Below are the code and all the weights of a small trained network. Each question names an input and a class and asks about switching units off, where a switched-off unit gives its printed mean instead of its output.

import numpy as np


def w(rows, s, z=0):
    codes = np.array(rows[::2]) - 128.0
    scale = np.full(codes.shape[1], s)
    scale[-1] = z or s
    return codes * scale


def f(y):
    return y / 2 * (1 + np.tanh(0.7978845608 * (y + 0.044715 * y**3)))


def log_softmax(a):
    a = a - a.max(-1, keepdims=True)
    return a - np.log(np.exp(a).sum(-1, keepdims=True))


def net(x, mask):
    res = np.array(x, float).reshape(1, 7) / 4 @ E
    y = f(res @ A[0][:, :-1].T + A[0][:, -1])
    res = res + np.where(mask, y, B[0][:, -1]) @ B[0][:, :-1]
    return log_softmax(res[-1] @ U[:, :-1].T + U[:, -1])


A, B = {}, {}
E = w([
[13,82,217,208,38,31,83,222,96,185,157,12],'x0',
[102,120,144,108,136,97,168,76,143,37,234,254],'x1',
[209,178,168,25,203,192,21,129,43,201,154,66],'x2',
[21,170,200,68,161,121,59,1,5,39,251,33],'x3',
[115,54,145,181,132,47,136,153,151,118,196,146],'x4',
[15,144,43,32,37,89,139,137,138,117,170,96],'x5',
[251,248,219,225,22,224,200,86,51,68,40,116],'x6',
],0.0049)
A[0] = w([
[182,158,57,44,161,207,111,113,113,190,78,121,198],'neuron 0',
[78,99,154,127,123,31,50,157,77,180,164,27,195],'neuron 1',
[166,149,77,27,161,176,88,86,81,150,150,100,217],'neuron 2',
[91,141,66,23,125,155,136,97,103,145,160,99,222],'neuron 3',
[189,101,174,204,79,135,164,128,151,66,98,160,231],'neuron 4',
[41,126,95,78,116,47,86,150,140,150,179,89,250],'neuron 5',
[185,145,139,149,164,191,112,53,154,42,151,165,193],'neuron 6',
[94,152,167,132,74,127,131,103,71,150,186,45,134],'neuron 7',
[182,163,147,137,129,169,185,108,110,30,78,176,252],'neuron 8',
[189,102,133,223,118,163,150,207,176,185,1,168,223],'neuron 9',
[222,130,123,162,174,181,149,88,148,64,135,209,191],'neuron 10',
[156,187,109,73,134,175,189,151,156,170,95,157,174],'neuron 11',
[61,59,54,94,120,71,180,123,188,88,162,186,183],'neuron 12',
],0.0065,0.0039)
B[0] = w([
[193,140,116,76,102,203,73,168,223,50,32,178,209],'neuron 0',
[77,45,220,215,203,145,64,186,82,186,132,48,254],'neuron 1',
[163,131,193,92,162,216,58,132,150,83,91,186,221],'neuron 2',
[76,85,158,91,89,151,58,107,184,33,125,174,210],'neuron 3',
[194,178,105,165,88,82,216,101,70,150,173,62,205],'neuron 4',
[69,24,184,176,158,159,88,244,140,103,197,128,250],'neuron 5',
[178,136,155,63,181,149,207,66,37,84,186,180,209],'neuron 6',
[117,169,183,162,110,157,89,165,54,135,161,69,201],'neuron 7',
[185,198,102,119,69,155,209,80,129,109,161,151,228],'neuron 8',
[243,206,3,197,62,53,240,200,197,233,38,27,233],'neuron 9',
[198,166,74,95,194,107,189,45,100,146,104,137,218],'neuron 10',
[175,146,67,132,72,148,67,151,182,123,46,154,177],'neuron 11',
[86,96,42,109,119,44,167,131,207,93,186,178,232],'neuron 12',
],0.0066,0.0089)
U = w([
[90,91,196,161,193,154,76,161,63,190,127,49,135],'0',
[53,54,100,121,134,41,140,154,197,98,198,162,253],'1',
[186,165,111,87,177,133,195,2,81,95,186,164,92],'2',
[118,194,180,176,42,129,165,95,66,82,190,66,102],'3',
[169,152,128,53,107,203,70,95,184,78,86,175,72],'4',
[215,191,48,177,71,66,194,168,182,196,63,70,123],'5',
],0.0079,0.0031)

Each question gives the input, the list of numbers given to net, and the class t.
The units are the neurons (one row each of A and B). Each row of codes is followed by its name. A weight is (code - 128) times the scale printed after its matrix; where a second scale follows, it is the last column's (A, B and U).
mask holds one flag per neuron, in row order. A switched-off neuron (its flag False) gives its mean, the last column of its row in B, instead of its output. The means were averaged over made-up inputs and are rounded, as every weight is.
A unit's drop is (log p(t) with every unit on - log p(t) with that unit switched off) / (log p(t) with every unit on - log p(t) with every unit switched off).
The circuit of an input: a set's keep is (log p(t) with only the set's units on - log p(t) with every unit switched off) / (log p(t) with every unit on - log p(t) with every unit switched off). Starting from the 12 units with the biggest drops (on a tie, the unit counted first), units are removed one at a time, each time the one whose removal leaves the highest keep (on an exact tie, the one counted first), for as long as the keep stays at least 0.8.
units of the circuit, in order: the units of the circuit, biggest drop first
k most important neurons: the k neurons with the biggest drops, biggest first
drop of u: that unit's drop, to one decimal
input [8,-2,1,7,4,8,-5], class 0: units of the circuit, in order	neuron 1
input [-4,-7,8,-1,6,-1,2], class 4: 2 most important neurons	neuron 0; neuron 2
input [-1,-1,4,0,4,-1,-4], class 0: units of the circuit, in order	neuron 12; neuron 8
input [6,3,-6,-3,3,-1,0], class 5: 3 most important neurons	neuron 9; neuron 4; neuron 3
input [8,4,-7,8,8,3,2], class 0: 2 most important neurons	neuron 1; neuron 7
input [-8,-2,-4,5,-4,5,-6], class 4: 3 most important neurons	neuron 2; neuron 0; neuron 1
input [2,3,7,-1,0,-3,6], class 2: 2 most important neurons	neuron 6; neuron 1
input [8,-8,2,1,-7,-8,3], class 5: 2 most important neurons	neuron 9; neuron 5
input [-7,-3,6,2,1,5,-8], class 4: 2 most important neurons	neuron 2; neuron 0
input [-6,4,5,-8,-8,-4,-1], class 5: drop of neuron 9	5.4
input [5,-4,-5,7,-2,3,-6], class 0: drop of neuron 1	1.2
input [6,-5,-1,3,-6,7,-8], class 0: drop of neuron 1	1.5
